Below are the code and all the weights of a small trained network. Each question names an input and a class and asks about switching units off, where a switched-off unit gives its printed mean instead of its output.

import numpy as np


def w(rows, s, z=0):
    codes = np.array(rows[::2]) - 128.0
    scale = np.full(codes.shape[1], s)
    scale[-1] = z or s
    return codes * scale


def f(y):
    return np.maximum(y, 0)


def log_softmax(a):
    a = a - a.max(-1, keepdims=True)
    return a - np.log(np.exp(a).sum(-1, keepdims=True))


def net(x, mask):
    res = np.array(x, float).reshape(1, 3) / 4 @ E
    y = f(res @ A[0][:, :-1].T + A[0][:, -1])
    res = res + np.where(mask, y, B[0][:, -1]) @ B[0][:, :-1]
    return log_softmax(res[-1] @ U[:, :-1].T + U[:, -1])


A, B = {}, {}
E = w([
[232,195,126,30,40],'x0',
[238,200,211,140,255],'x1',
[215,46,221,240,47],'x2',
],0.0062)
A[0] = w([
[168,183,140,74,76,19],'n0',
[174,166,137,76,79,21],'n1',
[172,183,190,136,218,110],'n2',
[72,81,41,126,42,136],'n3',
[175,184,145,69,71,115],'n4',
[76,73,137,189,214,114],'n5',
[45,67,39,124,26,24],'n6',
[65,66,135,208,220,69],'n7',
[177,58,205,193,62,171],'n8',
[180,163,126,88,77,254],'n9',
[69,78,140,188,208,66],'n10',
[155,68,204,190,43,4],'n11',
[181,165,130,76,78,18],'n12',
[193,204,184,137,225,56],'n13',
[175,170,194,134,247,44],'n14',
[52,209,3,9,209,104],'n15',
],0.0073,0.0032)
B[0] = w([
[166,154,88,170,51,163],'n0',
[147,152,83,178,60,160],'n1',
[202,58,156,83,83,211],'n2',
[227,61,187,80,117,208],'n3',
[165,139,90,167,105,187],'n4',
[168,161,83,182,61,195],'n5',
[161,77,177,88,91,206],'n6',
[157,158,89,173,51,198],'n7',
[102,192,197,145,203,237],'n8',
[181,133,76,173,136,209],'n9',
[168,169,85,190,22,185],'n10',
[107,204,241,132,169,199],'n11',
[172,156,78,180,58,162],'n12',
[190,64,159,82,75,214],'n13',
[172,64,158,84,60,209],'n14',
[144,202,254,150,157,255],'n15',
],0.008,0.0078)
U = w([
[152,1,149,68,93,102],'0',
[116,220,193,143,188,113],'1',
[143,169,20,195,68,114],'2',
[130,97,79,135,203,249],'3',
[88,107,58,121,192,98],'4',
[67,115,39,94,171,102],'5',
[91,113,24,89,186,102],'6',
],0.012,0.015)

Each question gives the input, the list of numbers given to net, and the class t.
The units are the neurons (one row each of A and B). Each row of codes is followed by its name. A weight is (code - 128) times the scale printed after its matrix; where a second scale follows, it is the last column's (A, B and U).
mask holds one flag per neuron, in row order. A switched-off neuron (its flag False) gives its mean, the last column of its row in B, instead of its output. The means were averaged over made-up inputs and are rounded, as every weight is.
A unit's drop is (log p(t) with every unit on - log p(t) with that unit switched off) / (log p(t) with every unit on - log p(t) with every unit switched off).
The circuit of an input: a set's keep is (log p(t) with only the set's units on - log p(t) with every unit switched off) / (log p(t) with every unit on - log p(t) with every unit switched off). Starting from the 12 units with the biggest drops (on a tie, the unit counted first), units are removed one at a time, each time the one whose removal leaves the highest keep (on an exact tie, the one counted first), for as long as the keep stays at least 0.8.
units of the circuit, in order: the units of the circuit, biggest drop first
top k neurons: the k neurons with the biggest drops, biggest first
drop when u is switched off: that unit's drop, to one decimal
input [5,5,1], class 0: units of the circuit, in order -> (n13)
input [-5,7,5], class 0: top 4 neurons -> (n14, n2, n13, n15)
input [7,4,6], class 2: top 2 neurons -> (n15, n12)
input [2,-7,-6], class 0: top 3 neurons -> (n3, n6, n8)
input [3,2,6], class 1: top 2 neurons -> (n8, n11)
input [3,8,8], class 0: top 2 neurons -> (n13, n2)
input [-2,8,-8], class 0: top 4 neurons -> (n14, n13, n2, n8)
input [7,6,0], class 2: drop when n6 is switched off -> 0.2
input [-1,6,-5], class 0: drop when n13 is switched off -> 0.2
input [2,-2,-8], class 1: drop when n15 is switched off -> 1.6
input [-1,-2,2], class 3: drop when n15 is switched off -> 0.4
